(in the rows, 128 means zero)
Each row of numbers stands for one object and depends on some of the facts below. Use the named rows to name the rest.

Some objects and their rows:
[138  79 115 146 133 204 120 144 136 133 142 144 130  90 128 143 118 133
 102 105 108 114 132 111 119 159 176 169 180 133 117 135 126 114 133  91
 159  95 157 115 138]: Q902
[148 133 117 131 106 128 131 123 115 141 146 147 127 122 142 103 125 129
 155 121 113 111 128 166 141 142 116 106  79 126 145 135 151 148 131 113
 132 129 167 123 138]: Q34
[124 148 134  98 107 118 123 102 111 140  97 137 145 129 133 119 106 115
 142 144 121 104 117 143 129 169 141 111  62 119  95 138 105 133 125 162
 135 117 136 148 139]: Q492
[136 124 113 135 104 133 126 131 121 115 169 126 124 111 138 127 124 122
 125 112 123  74 137 160 108 158 131 108 116 125 138 116 121 149 132 104
 113 105 145 115 146]: Q818
[136 142 139 113 107 127 137 131 128 122 136 131 156 139 134 119 133 121
 145 107 124  86 130 157 129 135 117 103  95 124 138 137 122 130 143 114
 128 134 148 129 133]: Q538
[107 155  73 155  86 121 143 149 107 130 150  99 126 115 150 122 125 114
 142 102 119  61 145 183  89 131 103  91  80 139 144 114 131 153 118  97
 106 104 143 123 100]: Q182
[152 169 134 137 182 196 123 145 149  69 113 145  92 139 119 114 167  79
  77  90 115  91 142 141 101  41 105  75 174 134 161 167 171 164 142 106
  95  93  96  93  99]: Q173
[158  96 136  97  82 137 204 109 159 141 164 111 178 212 153 122 166 130
 226  98 138  73 105 172 137 122 158 117 126 164  96 126 104  98 145  85
 110 164 155  65  86]: Q356
[122 136 116 118 131 156 148 128 136 123 103 126 147 145 135 125 144 107
 132 108 124  79 128 143  99 121 142 115 123 145 101 141 115 125 137 119
 116 111 130 118  96]: Q159
[133 140 142  97 113 118 141 105 139 120 120 118 134 150 123 125 127 106
 131 122 129  97 118 144 111 119 159 124  97 128 122 137 116 134 117 130
 113 129 110 114 138]: Q367
[130  94 113 135 130 183  96 133 131 155  87 160 163  74 127 125 105 142
 106 125 107 133 121 104 126 184 151 184 109 134 105 135 121 102 133 101
 184  90 169 168 144]: Q282
[121 112  61 150  35 100 201 160 126 147 221  69 150 161 163 131 137 140
 220  82 119  32 157 196 104 137 127 131  99 164 157  94 120 127 113  39
 112 131 181  67  75]: Q568
[130 140 128 109 131 140 157 128 140 137 101 125 156 141 132 123 141 115
 138 106 118  91 132 139 109 104 127 132  98 144 127 152 119 120 137 115
 129 115 130 129 101]: Q914
[145 102 131 126 148 187 125 134 153 137  92 157 160 109 123 131 135 128
 115 106 106 134 120 108 130 126 161 177 151 146 122 149 129 100 134  88
 163  99 142 134 128]: Q24
[140 117 140 116 105 152 115 110 140  95 141 135 137 123 117 135 136 110
 119 124 139  97 108 138 119 171 153 114 129 122 111 109 106 133 137 104
 118 120 136 117 165]: Q874
[137 119 153 100 108 128 126 114 149  99 136 139 152 120 115 135 131 114
 129 115 137 112 117 137 125 153 147 130 114 121 128 115 106 126 135  99
 135 127 134 130 171]: Q890
[133 133  89 142 118 130 139 148 117 132 134 118 110 141 138 117 125 122
 134 120 111  97 143 154 127 130 142 129 106 133 123 128 141 143 111 106
 131 108 160 112 118]: Q688

Facts:
[Q100,Q28,Q289,Q34,Q451,Q730,Q815,Q880,Q929,Q936,Q940] Θ f
[Q109,Q24,Q282,Q333,Q341,Q350,Q410,Q428,Q436,Q447,Q475,Q518,Q538,Q576,Q630,Q723,Q735,Q75,Q753,Q765,Q807,Q861,Q890,Q914,Q92,Q968] Θ c
[Q116,Q159,Q162,Q172,Q173,Q182,Q21,Q228,Q265,Q288,Q294,Q326,Q33,Q351,Q356,Q365,Q379,Q380,Q415,Q489,Q512,Q515,Q536,Q540,Q550,Q561,Q568,Q619,Q709,Q721,Q724,Q771,Q778,Q78,Q79,Q818,Q835,Q849,Q863,Q874,Q877,Q902,Q941,Q978] Θ a
[Q156,Q165,Q195,Q285,Q310,Q367,Q375,Q492,Q525,Q56,Q572,Q594,Q616,Q806,Q832,Q864,Q884] Θ b
[Q191,Q268,Q524,Q541,Q554,Q556,Q580,Q627,Q632,Q713,Q801,Q82,Q820,Q852,Q91,Q917,Q98] Θ e
[Q193,Q263,Q280,Q335,Q343,Q408,Q424,Q471,Q59,Q688,Q693,Q731,Q741,Q779,Q782,Q976,Q994] Θ d
[Q100,Q195,Q21,Q263,Q326,Q350,Q375,Q408,Q447,Q540,Q572,Q724,Q849,Q861,Q874,Q890,Q976,Q98] γ 259
[Q109,Q172,Q285,Q288,Q333,Q34,Q341,Q356,Q367,Q492,Q515,Q550,Q594,Q630,Q632,Q693,Q753,Q779,Q782,Q815,Q818,Q832,Q884,Q91,Q917] γ 110
[Q116,Q159,Q165,Q173,Q33,Q335,Q365,Q379,Q428,Q451,Q471,Q512,Q524,Q56,Q561,Q688,Q713,Q731,Q82,Q863,Q880,Q914] γ 284
[Q191,Q193,Q24,Q265,Q268,Q280,Q282,Q289,Q294,Q380,Q415,Q424,Q489,Q518,Q541,Q554,Q556,Q616,Q619,Q723,Q730,Q735,Q741,Q765,Q771,Q778,Q79,Q806,Q820,Q852,Q877,Q902,Q92,Q929,Q936,Q940,Q968,Q978,Q994] γ 625
[Q343,Q410,Q436,Q525,Q538,Q576,Q580,Q627,Q721,Q78,Q801,Q864] γ 702
Q116 λ: Q492
Q159 λ: Q410
Q173 λ: Q28
Q191 λ: Q568
Q193 λ: Q807
Q195 λ: Q835
Q21 λ: Q75
Q294 λ: Q228
Q326 λ: Q475
Q33 λ: Q28
Q335 λ: Q475
Q341 λ: Q350
Q356 λ: Q568
Q367 λ: Q580
Q415 λ: Q172
Q424 λ: Q818
Q428 λ: Q568
Q489 λ: Q289
Q492 λ: Q282
Q540 λ: Q350
Q554 λ: Q902
Q594 λ: Q709
Q630 λ: Q941
Q723 λ: Q806
Q735 λ: Q282
Q753 λ: Q162
Q771 λ: Q228
Q782 λ: Q375
Q79 λ: Q580
Q806 λ: Q709
Q820 λ: Q310
Q852 λ: Q375
Q877 λ: Q28
Q880 λ: Q536
Q884 λ: Q156
Q914 λ: Q379
Q917 λ: Q741
Q92 λ: Q34
Q940 λ: Q182
Q968 λ: Q688
Q978 λ: Q351
η nuno <- Q100,Q165,Q21,Q288,Q333,Q375,Q379,Q380,Q410,Q451,Q471,Q489,Q492,Q512,Q524,Q538,Q540,Q580,Q630,Q632,Q724,Q735,Q741,Q753,Q765,Q779,Q801,Q815,Q832,Q852,Q884,Q917,Q929,Q968,Q976,Q978,Q98,Q994
η plala <- Q109,Q159,Q172,Q173,Q191,Q24,Q263,Q282,Q285,Q33,Q335,Q341,Q350,Q365,Q415,Q424,Q428,Q541,Q572,Q576,Q594,Q688,Q693,Q721,Q731,Q771,Q778,Q782,Q82,Q861,Q877,Q880,Q91,Q914,Q936,Q940
η brati <- Q116,Q195,Q343,Q367,Q436,Q515,Q518,Q525,Q554,Q556,Q56,Q561,Q616,Q619,Q627,Q723,Q78,Q79,Q818,Q820,Q874,Q890,Q902
η sinal <- Q193,Q265,Q268,Q280,Q289,Q294,Q326,Q34,Q356,Q408,Q447,Q550,Q713,Q730,Q806,Q849,Q863,Q864,Q92

Rows to name:
No name comes twice in this set of rows, the named rows included.
[158 119 132 129  82 135 104 127 118 120 163 158 118 111 124 122 117 128
 135 137 123 113 124 146 147 173 147 112 101 122 136 119 134 142 130  98
 140 133 167 111 171]	Q375
[128 146 116 126 109 139 132 125 130 110 130 130 140 141 131 122 137 110
 137 121 133  78 118 158 112 147 127  99  97 135 121 117 114 141 134 107
 115 123 143 112 124]	Q721
[119 119 115 128 121 144 152 131 129 133 134 108 136 122 143 135 126 119
 127 108 115  74 141 148 100 133 149 126 130 125 129 134 116 137 133 111
 117 111 143 113 111]	Q561
[133 135 103 138  96 143 129 137 124 113 153 134 127 122 139 119 127 121
 138 114 125  79 128 161 113 162 120 102 100 135 126 114 130 142 130  90
 124 109 161 119 137]	Q172
[124 150 128 106 119 125 139 115 135 110  97 116 128 172 127 120 143  98
 136 130 143 104 118 149 129 124 146 113  95 133  91 126 120 133 116 131
 114 115 123 114 129]	Q782
[130 152 142  96 119 131 148 114 146 114 100 129 162 150 125 120 146 110
 142 112 134 102 118 150 118 120 121 122  88 139 117 133 108 125 136 113
 128 126 121 127 116]	Q341
[135 106 161  95 155 188 117 120 150 145  51 167 183 123 119 139 125 128
 112 126 117 130 110  92 137 151 166 170 132 137  72 167  97  88 145 146
 164 110 130 164 124]	Q735
[116 151 132  84 114 113 122 100 128 126  68 140 151 146 129 118 121 104
 124 142 133 108 109 136 116 156 150 119  52 129  76 127  98 124 120 152
 127 118 113 149 124]	Q594
[144 127 134 107 103 135 109 117 137  94 125 143 128 136 112 119 132 104
 129 139 137 115 108 139 138 147 155 120 102 133 113 113 119 126 124  99
 131 129 134 110 153]	Q572
[143  78 128 128 145 203 127 126 148 130 115 143 143 110 122 138 130 122
 105 106 110 118 116 110 118 144 177 168 181 145 105 140 118 109 135 102
 152 103 146 117 138]	Q619

Now the same objects, written a new way:
Some objects and their rows:
[134 101 122 134 151 129 124 153 127 102 136 136 151 133 151 157 136 118
 114 106 136 115 123 100 100 130 125 121]: Q228
[142 131 142 114 132 134  97 169 143 125 117 110 110 117 120 129  85 129
 120 135 115 128 154 153 154 148 133 170]: Q771
[135  95 134 125 144 128 110 151 143 108 128 143 112 109 122 148 135 102
  97 133 140 122 141  83  95 128 128 132]: Q709
[138 125  77 122 120 158 148 109 162  94 160 181 160 146 119 152 170 113
 122  94 124 101 126 139 108  91 129 118]: Q512
[121 108 123 145 121 130 119 147  98 124 121 172 143 134 156 142 138 151
 132 114 133 128 112 120 130 139 140 136]: Q849
[160 131  98  98 110 159 129 111 204 109 163 153 127 131  84 139 116 115
 119 109 127 111 165 174 117  79 142 152]: Q159
[150 116 110 138  80 179 110 119 252 131 154 119 143 147  91 140 115 119
 134 101 133  85 130 213 120  92 132 131]: Q33
[142 141 140 121 121 125 111 142 132 147 111 106 116 122 108 119  94 138
 127 147 119 137 149 154 163 147 123 161]: Q92
[133  98 123 133 147 131 125 152 126  99 135 135 155 136 152 154 138 119
 113 104 135 115 120  99  98 130 124 119]: Q835
[120 103 134 138 111 143 115 151 131 121 120 169 105 117 119 124 140 139
 112 122 135 130 124 123 120 139 136 129]: Q78
[115 126 133 125 129 127 135 107  91 131 109 134 125 140 159 135 127 133
 141 131 130 130  93 112 121 113 150 108]: Q572
[136 170 126 137 151 115 130 138 113 152 141  83 143 125 141 128  78 133
 150 125 112 136 136 149 151 135 118 151]: Q852
[147 115 153 116 127 116 109 138 140 140 123  96 115 123 119 126  90 135
 131 143 138 141 154 142 137 133 132 152]: Q753
[134  90 139 130 139 137 112 155 151 102 128 138 121 118 125 134 143 109
  99 123 142 118 137 101  94 135 125 121]: Q162
[128 117 129 115 151 123 136 103 114 116 115 108 142 145 154 143 135 109
 124 122 127 122 104  92  94 109 132 100]: Q156
[143 144 138 114 129 121 114 146 132 150 114 102 106 114 106 129  80 135
 122 143 115 141 153 138 162 139 124 163]: Q723
[146 109 149 122 124 136 102 154 146 130 129 126 103 119 128 130  78 143
 124 129 139 136 146 153 132 124 145 158]: Q21

Name these rows:
No name comes twice in this set of rows, the named rows included.
[144  82 139  93 158 132 147 149 115  55 136 137 165 163 173  99 150 142
 101  83 135 132 150 144 103 148 119 113]	Q568
[141 158 143  97 156 114 152 137 104 110 144  83 153 152 157  78  93 157
 143 106 110 149 158 189 157 152 116 143]	Q191
[144 176 118  99 147 111 118 105  93 165 105 100 130 130 132 153  72 132
 149 145  92 141 125 121 158 110 148 171]	Q806
[138 145 134 132 147 101 127 125 118 151 148  83 148 127 150 129  86 141
 158 124 130 142 136 144 132 129 127 147]	Q917

The same objects again, as new rows of numbers:
Named rows:
[ 86  99  63 115 148  91 105  96 110 180  88  82 107 121 100 164 111 164
 102 155 146  92 113  92 129  82 165 113 118 158 177 145 125 147  86 161
  93 177]: Q415
[ 73  44  64 178 123 138 145 114 141 174  55 120 142 132 164 162 184 197
 147 115  92 171 103 155 152 174 177  87 170 175 126 103 140 111 132  74
  89  71]: Q33
[ 78 126 130 138 122  84 140 154 132 145 120 148 123 106 139 138 158  98
 162 117  95 141 108 120 133 122 160 146 104 134 139 109 140 118 125 129
 139  82]: Q375
[162 107 106 151 132 109 118  82 131  96  88  64 106 121 119 103 143 132
 138 150 124 105 110 109 118 158 124 131  98 123  94 165 123 135 110 120
 132 158]: Q835
[101 133  70 184 180 138 173 147 112  97 104 166  99 133 164 164 182 157
 166  91  95 128 108 145 147 148  99  86 130 152  88 131 183  83  97 118
 124 174]: Q753
[ 81 125 133 123 123  81 135 132 123 118 115 151 123  95 138 134 149 103
 172 127  97 116 114 108 127 144 165 144 119 124 148 111 128 122 131 101
 134  78]: Q572
[106 130 148 163 108 140 148 142 155 104 109 150 116 109 161 142 186 104
 163 103  84 139 111 145 118 152 147 130 130 154 161 147 171 120 140  98
 145  92]: Q512
[ 90 127  70 179 186 111 171 153  98  82 126 168 123 121 165 171 140 126
 176 102 105  96 103 125 158 110 147  91 106 155  80 103 180  88 133 169
 144 137]: Q594
[150 104  77 144 137  81 104 125  95 168 119  69 114 127  93 147 113 163
  92 131 167 115 133  95  90  91 155 104 127 172 126 124 113 111  63 154
  78 164]: Q554
[121 129 150 160 108 132 121 113 102 155 114  89 109  98 148  95 174 100
 138 106 129 156 144  90  69 161 135 145 153 165 109 133 134  96 119  94
  87 125]: Q890
[ 87  85  56 122 155 115 118  88 125 177  84 119 105 136  80 166 110 158
  75 119 146  94 100  89 115  95 153 141 130 167 176 125 111 149  77 170
  82 175]: Q940
[102 125 154 152 144 140 138 145 127 107 107 152 143  90 168 148 185 103
 172 117 126 123 112 132  80 147 140 141 154 129 160 109 178 129 138  89
 115  92]: Q863
[169  49 104 122 128  96 109  66 127  83  56  44  92  95  91  86 105 128
 106 172 165 105 151 147 108 170 113 127  96 109  78 133 112 117 126 174
 105 184]: Q78
[ 86 126  70 173 135 123 140 152 126 167 105 151 110 135 149 171 161 139
 140 124 104 101 102 123 131  85 164  96 127 177 159 120 174 121 111 163
 100 167]: Q540
[160 107 108 148 138 111 117  88 138  85  86  60 107 116 115 100 137 132
 133 142 120 103 114 110 116 157 125 138  92 124  97 168 127 130 104 122
 127 155]: Q162
[150 139 125 174 168 140 170 139 151  86 101 156 116 127 166 129 181 117
 173  93  86 136 103 147 152 164 100 117 109 132  91 165 184 104 127  90
 163  95]: Q288
[154  82 107 151 149  87 130 107 130  76 129  90 129 121  81  91  96 130
 137  92 157 128 105 130 134 154 141 138  99 124  90 121 105 123  95 105
 142 138]: Q59

Rows to name:
No name comes twice in this set of rows, the named rows included.
[ 91 124 150 171 115 125 169 143 153  84 131 162 154 116 139 104 148 103
 171  89 100 167 111 162 136 151 156 139 126 154 161 119 146 114 128  90
 156  78]	Q471
[ 98 131 131 136 112 128 121 128 152 136 105 139 122 116 145 117 177 110
 156 119  96 139 118 120 105 136 154 144 116 145 174 160 154 137 122 103
 127  99]	Q724
[134 120 110 184 138 140 150 152 106 163 127 133 115 121 163 167 175 104
 136 107 150 102 104 108  83 110 164  87 152 170  88 107 178  86 119 173
  96 167]	Q116
[105 126  81 180 173 107 176 154 113  94 117 160 102 129 170 167 167 153
 172 103  97 109 103 146 142 144 112  87 106 136  78 110 176  85 110 154
 156 111]	Q884
[144  47  66 165 130 133 133  63 163 127  59  64 116 136 124  85 130 192
  90 119 101 184  99 114 148 169 124  99 156 165  90 113 100 141  98  79
  87  63]	Q28
[ 99 136 155 149 145 137 137 143 111 117 129 154 154  89 165 136 180 100
 172 100 130 148 121 152 106 152 143 133 153 126 155 107 172 108 136  77
 100  93]	Q713
[148 117  87 181 179 105 171 153  96  94 128 160 107 116 161 166 155 129
 165 107 151 114 103 124 150 157 120  85 122 170  90 104 176  82 119 185
 146 119]	Q367
[ 80 121 159 158 101  90 166 152 148 102 114 166 122  99 163 137 165  97
 176 103  78 152 108 144 140 155 168 135 113 129 124 109 155 103 137 107
 146  76]	Q165
[ 89 106  65 124 153  80 111 126 107 174 112  84 115 131  87 165 109 173
 109 127 154 111 129 124 140  83 156 106 110 157 166 147 133 129  71 160
  87 188]	Q852
[165 123 135 127 123  81  92  91  99 168 123  66 130 114  92  87 122 127
 104 136 163 136 150  91  66 129 143 144 114 144 153 154 110 128  87 105
  85 146]	Q556

